Below are the code and all the weights of a small trained network. Each question names an input and a target symbol and asks about switching units off, where a switched-off unit gives its printed mean instead of its output.

import numpy as np


def w(rows, s, z=0):
    codes = np.array(rows[::2]) - 128.0
    scale = np.full(codes.shape[1], s)
    scale[-1] = z or s
    return codes * scale


def norm(h):
    return h / np.sqrt((h * h).mean(-1, keepdims=True) + 1e-5)


def softmax(a):
    e = np.exp(a - a.max(-1, keepdims=True))
    return e / e.sum(-1, keepdims=True)


def log_softmax(a):
    a = a - a.max(-1, keepdims=True)
    return a - np.log(np.exp(a).sum(-1, keepdims=True))


def net(x, mask):
    ids = ['αβγδζηθλμπτφψω'.index(c) for c in x.split()]
    T = len(ids)
    res = E[ids] + P[:T]
    u = 0
    for l in range(2):
        r = norm(res)
        for j in range(3):
            rows = slice(4 * j, 4 * j + 4)
            q, k, v = (r @ M[l][rows].T for M in (Q, K, V))
            z = softmax(np.where(np.tri(T) > 0, q @ k.T / 4**0.5, -1e9)) @ v
            o = O[l][rows]
            res = res + np.where(mask[u + j], z, o[:, -1]) @ o[:, :-1]
        u += 3
    return log_softmax(norm(res)[-1] @ U[:, :-1].T + U[:, -1])


Q, K, V, O = {}, {}, {}, {}
E = w([
[167,142,138,60,150,165,91,94],'α',
[80,190,112,136,163,125,63,154],'β',
[108,172,125,133,151,150,59,95],'γ',
[107,121,127,176,123,136,90,121],'δ',
[118,167,118,165,102,186,90,154],'ζ',
[154,211,184,175,155,151,137,66],'η',
[155,119,104,127,80,167,82,174],'θ',
[122,148,129,169,142,240,81,31],'λ',
[91,156,131,180,151,182,70,157],'μ',
[161,62,130,183,90,157,132,146],'π',
[143,4,153,98,178,213,120,207],'τ',
[65,137,122,129,179,175,160,119],'φ',
[143,132,56,153,170,105,164,125],'ψ',
[105,120,170,122,106,121,145,205],'ω',
],0.021)
P = w([
[5,108,64,146,92,69,108,110],'0',
[59,162,80,138,119,169,109,158],'1',
[112,158,113,105,148,200,105,129],'2',
[117,190,111,146,153,190,100,174],'3',
[120,196,122,171,166,198,107,187],'4',
[152,183,137,141,201,169,111,197],'5',
[145,193,138,190,170,179,133,186],'6',
[146,188,155,214,174,177,134,176],'7',
[126,205,147,219,161,127,149,166],'8',
[149,200,162,203,159,132,166,180],'9',
[126,156,191,206,175,96,102,127],'10',
[168,185,177,207,115,107,228,137],'11',
[179,151,208,212,127,123,210,107],'12',
[137,72,181,255,120,134,161,159],'13',
],0.0094)
Q[0] = w([
[152,145,98,29,40,117,116,97],'0.h1',
[164,130,154,102,126,146,101,99],'0.h1',
[162,243,76,205,223,243,81,234],'0.h1',
[90,81,156,130,80,110,123,33],'0.h1',
[186,165,150,160,186,175,53,117],'0.h2',
[157,153,142,138,193,215,103,200],'0.h2',
[133,136,178,183,97,135,92,143],'0.h2',
[162,146,168,106,183,29,73,143],'0.h2',
[113,117,174,139,182,250,127,145],'0.h3',
[162,130,201,164,220,232,188,219],'0.h3',
[135,22,114,167,254,102,113,159],'0.h3',
[105,76,147,77,114,28,207,89],'0.h3',
],0.0078)
K[0] = w([
[50,63,89,98,191,144,33,146],'0.h1',
[109,140,108,166,201,186,148,173],'0.h1',
[201,217,254,210,176,48,245,80],'0.h1',
[92,58,57,69,116,95,140,90],'0.h1',
[170,59,169,192,160,148,195,148],'0.h2',
[107,179,175,179,138,110,150,198],'0.h2',
[157,62,181,164,161,185,155,166],'0.h2',
[127,145,79,112,57,154,86,135],'0.h2',
[116,130,204,127,98,83,239,100],'0.h3',
[167,245,229,120,155,88,156,159],'0.h3',
[77,224,103,164,171,139,54,59],'0.h3',
[66,87,67,52,37,122,45,147],'0.h3',
],0.0073)
V[0] = w([
[68,44,127,84,129,177,131,158],'0.h1',
[118,122,143,116,118,157,206,166],'0.h1',
[66,93,142,113,110,118,45,97],'0.h1',
[102,138,244,83,69,158,103,166],'0.h1',
[139,239,146,63,110,120,89,134],'0.h2',
[77,53,159,142,230,166,101,146],'0.h2',
[82,64,191,190,139,129,128,60],'0.h2',
[110,153,98,97,163,110,128,87],'0.h2',
[128,188,83,110,153,65,99,82],'0.h3',
[109,90,64,137,181,162,112,123],'0.h3',
[193,72,117,112,126,129,121,179],'0.h3',
[144,106,113,137,106,138,82,126],'0.h3',
],0.011)
O[0] = w([
[5,129,14,145,136,71,158,196,26],'0.h1',
[128,123,72,130,209,71,116,86,126],'0.h1',
[114,150,112,78,100,129,92,195,76],'0.h1',
[79,203,187,145,212,38,85,200,150],'0.h1',
[87,47,201,156,156,104,39,51,55],'0.h2',
[158,140,104,119,199,254,185,244,255],'0.h2',
[147,217,117,110,101,106,187,247,149],'0.h2',
[80,67,149,56,107,168,182,97,21],'0.h2',
[140,136,175,43,70,144,141,119,108],'0.h3',
[134,102,43,95,92,223,207,135,141],'0.h3',
[119,90,97,136,165,165,68,169,16],'0.h3',
[190,100,79,202,48,110,96,125,106],'0.h3',
],0.0071,0.0073)
Q[1] = w([
[54,131,156,78,72,128,110,74],'1.h1',
[153,139,105,150,186,207,167,208],'1.h1',
[128,133,58,166,184,149,159,113],'1.h1',
[183,188,66,165,188,200,169,166],'1.h1',
[16,42,160,33,32,33,127,87],'1.h2',
[237,207,121,161,186,201,170,211],'1.h2',
[144,86,145,187,255,120,167,119],'1.h2',
[105,63,116,104,90,68,119,39],'1.h2',
[101,113,198,117,123,99,97,160],'1.h3',
[254,181,135,157,154,188,119,102],'1.h3',
[16,113,126,102,116,62,94,156],'1.h3',
[85,51,85,61,108,108,137,114],'1.h3',
],0.0097)
K[1] = w([
[96,89,59,120,109,147,94,169],'1.h1',
[127,151,215,188,194,160,191,109],'1.h1',
[130,115,171,158,233,86,125,182],'1.h1',
[167,94,222,124,161,125,218,115],'1.h1',
[77,175,20,47,107,131,102,65],'1.h2',
[116,108,238,185,116,151,189,192],'1.h2',
[128,118,216,137,137,72,128,127],'1.h2',
[94,174,80,93,115,141,82,93],'1.h2',
[94,145,145,135,149,131,34,158],'1.h3',
[255,186,132,175,147,92,120,72],'1.h3',
[99,90,122,38,82,135,105,200],'1.h3',
[47,116,82,80,151,112,75,100],'1.h3',
],0.0094)
V[1] = w([
[210,136,55,175,66,114,5,139],'1.h1',
[75,31,166,107,121,51,97,171],'1.h1',
[170,50,145,94,90,114,48,205],'1.h1',
[78,70,14,97,134,138,54,150],'1.h1',
[156,142,37,96,132,162,82,127],'1.h2',
[196,51,71,156,104,194,169,28],'1.h2',
[88,254,179,181,90,90,116,144],'1.h2',
[63,156,135,112,243,226,30,116],'1.h2',
[138,89,108,154,93,76,127,39],'1.h3',
[191,194,169,172,151,63,108,90],'1.h3',
[80,89,16,109,97,68,173,118],'1.h3',
[168,229,214,91,94,105,28,184],'1.h3',
],0.0092)
O[1] = w([
[195,49,42,175,80,140,23,122,101],'1.h1',
[205,129,124,109,149,67,195,212,6],'1.h1',
[217,84,84,118,144,148,97,245,75],'1.h1',
[126,48,52,91,172,62,113,103,32],'1.h1',
[87,122,99,97,48,107,151,112,110],'1.h2',
[139,198,1,106,74,149,103,154,86],'1.h2',
[170,121,251,222,67,74,83,112,188],'1.h2',
[39,46,153,132,73,239,137,164,162],'1.h2',
[162,58,145,87,99,187,178,156,40],'1.h3',
[140,151,61,107,66,234,133,143,178],'1.h3',
[121,78,196,113,78,82,226,119,1],'1.h3',
[110,213,84,67,142,155,67,211,191],'1.h3',
],0.0091,0.0096)
U = w([
[29,102,132,170,53,141,92,135,51],'α',
[31,199,156,110,156,145,255,109,28],'β',
[216,78,220,165,234,57,151,127,252],'γ',
[154,180,146,100,58,75,152,156,150],'δ',
[124,76,154,167,39,108,54,116,90],'ζ',
[149,123,49,115,211,193,193,218,76],'η',
[156,143,202,38,19,120,143,162,156],'θ',
[149,111,141,52,116,103,138,114,182],'λ',
[166,78,105,109,89,121,70,116,214],'μ',
[228,181,22,207,168,49,119,84,162],'π',
[171,125,142,109,130,120,123,104,86],'τ',
[201,74,129,104,86,165,203,25,253],'φ',
[55,116,111,140,42,142,101,49,48],'ψ',
[105,121,168,79,92,114,144,134,114],'ω',
],0.0082,0.0047)

Each question gives the input, a string of symbols that net reads in full, and the target symbol t.
The units are the heads (4 rows each of Q, K, V and O). Each row of codes is followed by its name. A weight is (code - 128) times the scale printed after its matrix; where a second scale follows, it is the last column's (O and U).
mask holds one flag per head, layer by layer. A switched-off head (its flag False) gives its mean, the last column of its rows in O, instead of its output. The means were averaged over made-up inputs and are rounded, as every weight is.
A unit's drop is (log p(t) with every unit on - log p(t) with that unit switched off) / (log p(t) with every unit on - log p(t) with every unit switched off).
The circuit of an input: a set's keep is (log p(t) with only the set's units on - log p(t) with every unit switched off) / (log p(t) with every unit on - log p(t) with every unit switched off). Starting from all 6 units, units are removed one at a time, each time the one whose removal leaves the highest keep (on an exact tie, the one counted first), for as long as the keep stays at least 0.8.
circuit, biggest first: the units of the circuit, biggest drop first
most important unit: the unit with the biggest drop
which heads matter: for each layer, one digit per head in row order, 1 if its drop is at least 0.15 and else 0, layers parted by /
input θ α ζ θ, target μ: circuit, biggest first	1.h1, 0.h2
input ψ τ τ μ ψ γ φ, target φ: circuit, biggest first	0.h1, 1.h3
input β τ δ, target η: circuit, biggest first	1.h1, 0.h2
input π ω μ α δ τ τ ψ α θ ζ ω δ ψ, target γ: which heads matter	000 / 010
input μ φ δ λ π μ ψ ω θ, target γ: most important unit	0.h1
input ω δ μ, target γ: which heads matter	000 / 110
input β ζ α ψ μ τ θ ψ ζ π, target φ: circuit, biggest first	1.h3, 0.h1
input π π ψ α π φ β ψ ψ ζ β, target φ: circuit, biggest first	0.h1, 1.h3
input ψ θ π λ, target π: circuit, biggest first	1.h2, 0.h2
input η β α, target θ: which heads matter	011 / 100
input β φ τ β π γ τ φ π τ, target β: which heads matter	001 / 101
input γ δ μ ζ φ γ, target β: circuit, biggest first	1.h1, 0.h3
input ζ π ω τ, target γ: which heads matter	100 / 101
input ψ ζ θ, target φ: circuit, biggest first	1.h3, 0.h1
input ω β θ, target γ: which heads matter	000 / 110
input τ ζ β φ ω λ, target γ: circuit, biggest first	0.h1, 1.h2
input τ π τ ζ ζ τ α ζ, target η: circuit, biggest first	1.h2, 0.h2
input ω ψ η π α τ λ γ α μ τ π φ γ, target β: which heads matter	010 / 100
input φ δ δ π π ω ζ α ω λ π τ μ π, target η: which heads matter	110 / 110
input γ π α ψ α τ α, target η: circuit, biggest first	1.h2, 0.h2
input η φ θ, target θ: most important unit	0.h3
input α ψ θ δ, target φ: which heads matter	100 / 001
input τ ψ α, target φ: circuit, biggest first	1.h3, 0.h1
input ψ γ φ ζ τ θ, target η: which heads matter	100 / 110
input θ μ λ φ μ π φ ζ, target β: most important unit	1.h1
input π ω α, target γ: circuit, biggest first	0.h1, 1.h2, 1.h3
